Below is a small trained network, with its code and all its weights. Each question gives an input and a class and asks what happens when units are switched off, that is, made to give their printed mean instead of their output.

import numpy as np


def w(rows, s, z=0):
    codes = np.array(rows[::2]) - 128.0
    scale = np.full(codes.shape[1], s)
    scale[-1] = z or s
    return codes * scale


def norm(h):
    return h / np.sqrt((h * h).mean(-1, keepdims=True) + 1e-5)


def f(y):
    return y / 2 * (1 + np.tanh(0.7978845608 * (y + 0.044715 * y**3)))


def log_softmax(a):
    a = a - a.max(-1, keepdims=True)
    return a - np.log(np.exp(a).sum(-1, keepdims=True))


def net(x, mask):
    res = np.array(x, float).reshape(1, 7) / 4 @ E
    u = 0
    for l in range(3):
        y = f(norm(res) @ A[l][:, :-1].T + A[l][:, -1])
        res = res + np.where(mask[u : u + 10], y, B[l][:, -1]) @ B[l][:, :-1]
        u += 10
    return log_softmax(norm(res)[-1] @ U[:, :-1].T + U[:, -1])


A, B = {}, {}
E = w([
[27,80,20,110,136,93,55,154,185],'x0',
[121,132,178,48,120,167,108,23,232],'x1',
[51,94,254,78,175,102,187,220,126],'x2',
[150,58,121,108,24,140,197,138,128],'x3',
[128,125,126,127,125,128,126,128,125],'x4',
[187,90,150,143,154,62,135,141,185],'x5',
[89,113,142,179,127,103,153,69,125],'x6',
],0.0066)
A[0] = w([
[51,113,158,254,114,97,173,51,149,33],'0.n1',
[48,169,129,112,101,191,111,99,55,38],'0.n2',
[74,74,51,123,160,134,119,155,183,104],'0.n3',
[221,157,101,175,148,186,146,81,109,102],'0.n4',
[108,151,219,132,149,150,180,171,122,155],'0.n5',
[212,55,167,164,157,40,88,141,205,29],'0.n6',
[130,139,153,62,152,115,100,80,136,26],'0.n7',
[142,168,127,147,214,117,119,129,98,51],'0.n8',
[66,114,145,101,102,217,82,114,55,7],'0.n9',
[208,170,103,43,121,178,83,237,162,99],'0.n10',
],0.0082,0.0018)
B[0] = w([
[108,123,125,75,187,163,137,72,22,210],'0.n1',
[159,195,86,82,166,134,180,179,143,182],'0.n2',
[111,201,159,104,60,50,92,133,119,235],'0.n3',
[177,99,143,78,115,105,61,160,139,253],'0.n4',
[185,83,134,57,124,104,51,167,142,246],'0.n5',
[118,234,57,70,143,181,205,177,106,233],'0.n6',
[127,108,165,189,140,142,131,113,173,168],'0.n7',
[136,130,163,174,150,134,112,131,161,175],'0.n8',
[166,159,108,105,146,108,189,154,153,163],'0.n9',
[60,116,131,140,180,141,167,9,28,218],'0.n10',
],0.013,0.004)
A[1] = w([
[99,147,152,168,190,160,81,131,165,5],'1.n1',
[112,46,120,107,5,145,218,118,127,97],'1.n2',
[107,193,120,150,125,219,177,182,143,31],'1.n3',
[112,93,134,126,127,143,173,59,233,21],'1.n4',
[171,172,79,155,121,90,144,71,90,12],'1.n5',
[204,118,152,116,149,148,122,128,115,138],'1.n6',
[140,90,89,221,139,87,147,198,59,169],'1.n7',
[111,205,209,177,66,144,151,116,100,178],'1.n8',
[185,137,85,155,176,51,225,110,169,28],'1.n9',
[183,82,50,176,116,165,82,102,168,12],'1.n10',
],0.011,0.0017)
B[1] = w([
[149,136,105,198,160,111,140,168,123,151],'1.n1',
[132,178,118,231,244,93,82,159,121,203],'1.n2',
[159,126,111,100,145,128,146,151,179,159],'1.n3',
[92,178,181,102,106,215,105,131,183,165],'1.n4',
[155,70,125,63,177,126,80,149,146,213],'1.n5',
[51,176,100,141,57,80,128,117,132,253],'1.n6',
[95,171,212,89,122,221,132,45,246,216],'1.n7',
[181,100,164,136,124,118,91,161,133,137],'1.n8',
[146,140,88,114,126,147,137,156,119,143],'1.n9',
[161,54,113,87,152,144,82,193,100,156],'1.n10',
],0.013,0.0054)
A[2] = w([
[251,151,200,137,112,127,162,109,92,135],'2.n1',
[97,115,140,126,171,156,146,63,30,22],'2.n2',
[109,153,163,151,96,215,128,110,136,75],'2.n3',
[132,132,155,123,71,83,111,125,109,152],'2.n4',
[84,131,104,158,58,86,122,113,133,82],'2.n5',
[170,109,81,128,109,142,115,88,150,52],'2.n6',
[170,145,124,214,186,95,142,148,130,139],'2.n7',
[81,46,165,96,167,112,165,177,148,67],'2.n8',
[163,137,156,110,160,88,89,148,153,250],'2.n9',
[161,174,91,115,123,137,193,138,129,121],'2.n10',
],0.016,0.0022)
B[2] = w([
[52,217,68,90,212,49,80,151,179,161],'2.n1',
[158,128,166,163,143,108,153,2,96,187],'2.n2',
[165,119,206,118,89,138,176,140,155,181],'2.n3',
[83,84,129,146,60,150,116,98,134,175],'2.n4',
[81,172,110,123,106,83,127,128,134,144],'2.n5',
[173,129,192,113,168,78,165,199,67,150],'2.n6',
[114,86,104,223,129,192,105,133,130,167],'2.n7',
[244,110,75,81,146,121,52,135,83,160],'2.n8',
[129,96,128,158,68,154,183,119,92,254],'2.n9',
[121,115,82,123,130,193,179,111,112,186],'2.n10',
],0.016,0.0098)
U = w([
[207,66,114,61,113,78,49,195,77,148],'0',
[133,206,41,70,183,154,194,163,145,122],'1',
[26,190,104,123,78,16,76,123,153,130],'2',
[148,153,244,98,104,173,138,125,218,108],'3',
[140,144,144,125,196,88,130,17,75,106],'4',
[122,118,110,252,136,166,108,147,124,133],'5',
[121,125,120,115,59,176,137,96,89,235],'6',
[102,15,109,114,127,54,189,123,194,2],'7',
],0.011,0.0056)

Each question gives the input, the list of numbers given to net, and the class t.
The units are the neurons (one row each of A and B). Each row of codes is followed by its name. A weight is (code - 128) times the scale printed after its matrix; where a second scale follows, it is the last column's (A, B and U).
mask holds one flag per neuron, layer by layer. A switched-off neuron (its flag False) gives its mean, the last column of its row in B, instead of its output. The means were averaged over made-up inputs and are rounded, as every weight is.
A unit's drop is (log p(t) with every unit on - log p(t) with that unit switched off) / (log p(t) with every unit on - log p(t) with every unit switched off).
The circuit of an input: a set's keep is (log p(t) with only the set's units on - log p(t) with every unit switched off) / (log p(t) with every unit on - log p(t) with every unit switched off). Starting from the 12 units with the biggest drops (on a tie, the unit counted first), units are removed one at a time, each time the one whose removal leaves the highest keep (on an exact tie, the one counted first), for as long as the keep stays at least 0.8.
units of the circuit, in order: the units of the circuit, biggest drop first
top k neurons: the k neurons with the biggest drops, biggest first
k most important neurons of layer l: the k neurons of layer l with the biggest drops, biggest first
input [4,3,3,5,3,-7,-7], class 1: units of the circuit, in order : 0.n9
input [-3,-6,7,-2,-1,1,-8], class 4: top 2 neurons : 0.n10, 2.n2
input [6,7,4,-8,-4,-2,-3], class 5: units of the circuit, in order : 1.n1, 1.n7, 0.n7
input [-4,8,-6,-5,-3,-2,-7], class 3: top 4 neurons : 1.n4, 0.n7, 0.n1, 0.n5
input [5,5,-6,-4,-6,1,4], class 0: units of the circuit, in order : 2.n6, 1.n10
input [-6,-8,1,2,6,-1,-7], class 3: top 2 neurons : 1.n7, 2.n3
input [-3,-3,-5,3,5,2,8], class 4: top 2 neurons : 0.n1, 2.n2
input [-2,8,-4,8,-8,4,6], class 3: top 3 neurons : 1.n4, 2.n3, 0.n3
input [-4,-1,8,8,1,5,8], class 0: top 3 neurons : 0.n5, 2.n8, 0.n10
input [-6,4,5,-7,-4,2,6], class 5: 2 most important neurons of layer 2 : 2.n9, 2.n7
input [4,-4,-5,4,0,-2,6], class 4: top 2 neurons : 0.n1, 0.n5
input [1,-5,-6,-5,-7,-5,8], class 4: units of the circuit, in order : 0.n1, 2.n2
input [-7,-4,-5,1,-5,-7,-6], class 1: 4 most important neurons of layer 0 : 0.n2, 0.n9, 0.n3, 0.n5
input [4,1,8,6,8,7,6], class 0: units of the circuit, in order : 2.n8
input [2,-4,6,7,-7,-3,-5], class 5: top 3 neurons : 1.n2, 2.n7, 0.n4
input [-8,0,-7,-6,-5,8,-1], class 1: top 2 neurons : 0.n6, 2.n1
input [-4,-8,8,2,2,-4,5], class 0: top 3 neurons : 0.n5, 2.n8, 0.n10
input [-5,-8,3,6,8,5,-7], class 3: top 2 neurons : 1.n7, 2.n3
input [4,4,-3,5,3,-5,1], class 1: units of the circuit, in order : 0.n2, 2.n4
input [-1,0,3,-6,-6,-6,4], class 1: units of the circuit, in order : 0.n2
input [-1,6,-4,8,-6,3,1], class 5: units of the circuit, in order : 1.n2, 2.n7
